Here is a tiny trained network, its code and every weight. The questions are about switching its units off for an input and a class, where a switched-off unit gives its printed mean instead of its output.

import numpy as np


def w(rows, s, z=0):
    codes = np.array(rows[::2]) - 128.0
    scale = np.full(codes.shape[1], s)
    scale[-1] = z or s
    return codes * scale


def norm(h):
    return h / np.sqrt((h * h).mean(-1, keepdims=True) + 1e-5)


def f(y):
    return np.maximum(y, 0)


def log_softmax(a):
    a = a - a.max(-1, keepdims=True)
    return a - np.log(np.exp(a).sum(-1, keepdims=True))


def net(x, mask):
    res = np.array(x, float).reshape(1, 2) / 4 @ E
    u = 0
    for l in range(4):
        y = f(norm(res) @ A[l][:, :-1].T + A[l][:, -1])
        res = res + np.where(mask[u : u + 9], y, B[l][:, -1]) @ B[l][:, :-1]
        u += 9
    return log_softmax(norm(res)[-1] @ U[:, :-1].T + U[:, -1])


A, B = {}, {}
E = w([
[66,49,122,41,3,124],'x0',
[184,52,133,152,150,64],'x1',
],0.0052)
A[0] = w([
[167,82,137,116,139,120,30],'0.n1',
[62,196,86,100,87,220,72],'0.n2',
[79,222,116,140,47,212,21],'0.n3',
[137,223,113,134,204,90,134],'0.n4',
[1,68,165,94,108,173,22],'0.n5',
[139,156,138,137,152,140,172],'0.n6',
[152,16,177,112,190,75,32],'0.n7',
[150,107,159,100,102,157,230],'0.n8',
[167,88,192,59,139,92,6],'0.n9',
],0.0085,0.0024)
B[0] = w([
[167,16,122,207,94,89,158],'0.n1',
[3,203,112,117,117,111,254],'0.n2',
[8,208,67,195,135,239,242],'0.n3',
[61,38,196,102,183,140,247],'0.n4',
[181,164,177,66,167,204,250],'0.n5',
[134,109,153,99,148,183,181],'0.n6',
[110,170,66,239,70,70,221],'0.n7',
[140,123,123,78,87,90,192],'0.n8',
[159,188,81,197,145,65,163],'0.n9',
],0.0067,0.0061)
A[1] = w([
[132,147,101,1,83,152,102],'1.n1',
[197,36,155,189,212,47,149],'1.n2',
[34,188,108,132,114,197,137],'1.n3',
[141,197,85,130,147,94,156],'1.n4',
[124,102,118,129,114,166,1],'1.n5',
[125,178,14,160,131,196,66],'1.n6',
[106,95,104,228,158,93,177],'1.n7',
[105,120,146,158,196,172,150],'1.n8',
[185,72,169,149,182,147,126],'1.n9',
],0.0095,0.0072)
B[1] = w([
[120,152,81,190,162,42,187],'1.n1',
[106,185,183,66,50,156,244],'1.n2',
[237,72,82,146,170,92,255],'1.n3',
[137,31,133,152,136,88,155],'1.n4',
[143,79,214,56,166,255,128],'1.n5',
[140,80,177,58,31,67,161],'1.n6',
[76,81,179,35,89,219,230],'1.n7',
[183,91,109,183,33,119,205],'1.n8',
[93,176,185,77,72,70,174],'1.n9',
],0.0075,0.0098)
A[2] = w([
[160,79,119,170,177,205,1],'2.n1',
[181,169,79,148,62,95,138],'2.n2',
[50,150,159,95,114,157,65],'2.n3',
[98,91,142,173,93,186,178],'2.n4',
[101,181,187,86,130,136,48],'2.n5',
[171,247,98,102,144,145,111],'2.n6',
[98,144,170,78,117,144,124],'2.n7',
[99,115,125,146,224,164,98],'2.n8',
[143,172,80,85,139,89,83],'2.n9',
],0.012,0.0046)
B[2] = w([
[46,142,43,147,169,134,157],'2.n1',
[165,162,135,188,176,94,229],'2.n2',
[171,120,217,126,214,93,222],'2.n3',
[147,135,46,99,98,141,253],'2.n4',
[95,41,241,48,44,173,183],'2.n5',
[190,104,202,182,101,2,185],'2.n6',
[151,153,146,179,18,147,216],'2.n7',
[130,76,115,44,125,203,156],'2.n8',
[191,96,193,228,149,128,197],'2.n9',
],0.008,0.0075)
A[3] = w([
[12,191,88,79,163,104,150],'3.n1',
[123,123,59,68,166,198,154],'3.n2',
[130,133,149,139,118,92,125],'3.n3',
[146,68,126,200,67,125,178],'3.n4',
[99,206,91,171,200,127,6],'3.n5',
[176,164,159,63,84,107,160],'3.n6',
[12,109,117,42,122,224,252],'3.n7',
[1,128,247,18,135,112,91],'3.n8',
[181,207,149,249,249,33,62],'3.n9',
],0.0086,0.0035)
B[3] = w([
[149,91,110,111,142,147,148],'3.n1',
[92,92,102,125,196,132,161],'3.n2',
[129,148,114,162,134,118,161],'3.n3',
[116,178,120,174,157,76,215],'3.n4',
[147,122,201,138,76,70,138],'3.n5',
[104,141,141,180,96,112,189],'3.n6',
[107,97,85,94,171,177,219],'3.n7',
[141,62,227,88,151,157,198],'3.n8',
[246,126,97,111,237,172,254],'3.n9',
],0.012,0.0099)
U = w([
[250,171,62,190,246,84,209],'0',
[77,210,81,18,136,87,1],'1',
[27,229,106,62,184,83,1],'2',
[58,33,40,36,229,239,193],'3',
[121,194,113,216,32,23,194],'4',
[81,44,230,44,68,211,245],'5',
],0.012,0.0072)

Each question gives the input, the list of numbers given to net, and the class t.
The units are the neurons (one row each of A and B). Each row of codes is followed by its name. A weight is (code - 128) times the scale printed after its matrix; where a second scale follows, it is the last column's (A, B and U).
mask holds one flag per neuron, layer by layer. A switched-off neuron (its flag False) gives its mean, the last column of its row in B, instead of its output. The means were averaged over made-up inputs and are rounded, as every weight is.
A unit's drop is (log p(t) with every unit on - log p(t) with that unit switched off) / (log p(t) with every unit on - log p(t) with every unit switched off).
unit that matters most: the unit with the biggest drop
k most important neurons: the k neurons with the biggest drops, biggest first
drop of u: that unit's drop, to one decimal
input [2,-8], class 0: unit that matters most => 1.n3
input [6,-8], class 0: 2 most important neurons => [1.n7 1.n3]
input [1,2], class 4: 2 most important neurons => [0.n7 0.n4]
input [2,4], class 4: 2 most important neurons => [0.n7 0.n4]
input [1,7], class 4: 2 most important neurons => [0.n7 1.n7]
input [2,2], class 4: 3 most important neurons => [0.n4 0.n7 3.n9]
input [8,5], class 0: 2 most important neurons => [1.n7 0.n4]
input [1,8], class 4: 2 most important neurons => [0.n7 1.n7]
input [5,6], class 4: 2 most important neurons => [0.n4 0.n7]
input [1,1], class 4: 3 most important neurons => [0.n4 0.n7 3.n9]
input [5,-5], class 0: 2 most important neurons => [1.n3 1.n7]
input [-7,-7], class 3: drop of 0.n4 => 0.2
input [-8,-4], class 5: drop of 0.n3 => 1.1
input [6,5], class 4: unit that matters most => 0.n4
input [-6,7], class 5: drop of 2.n6 => 0.0
input [4,7], class 4: drop of 0.n4 => 0.7
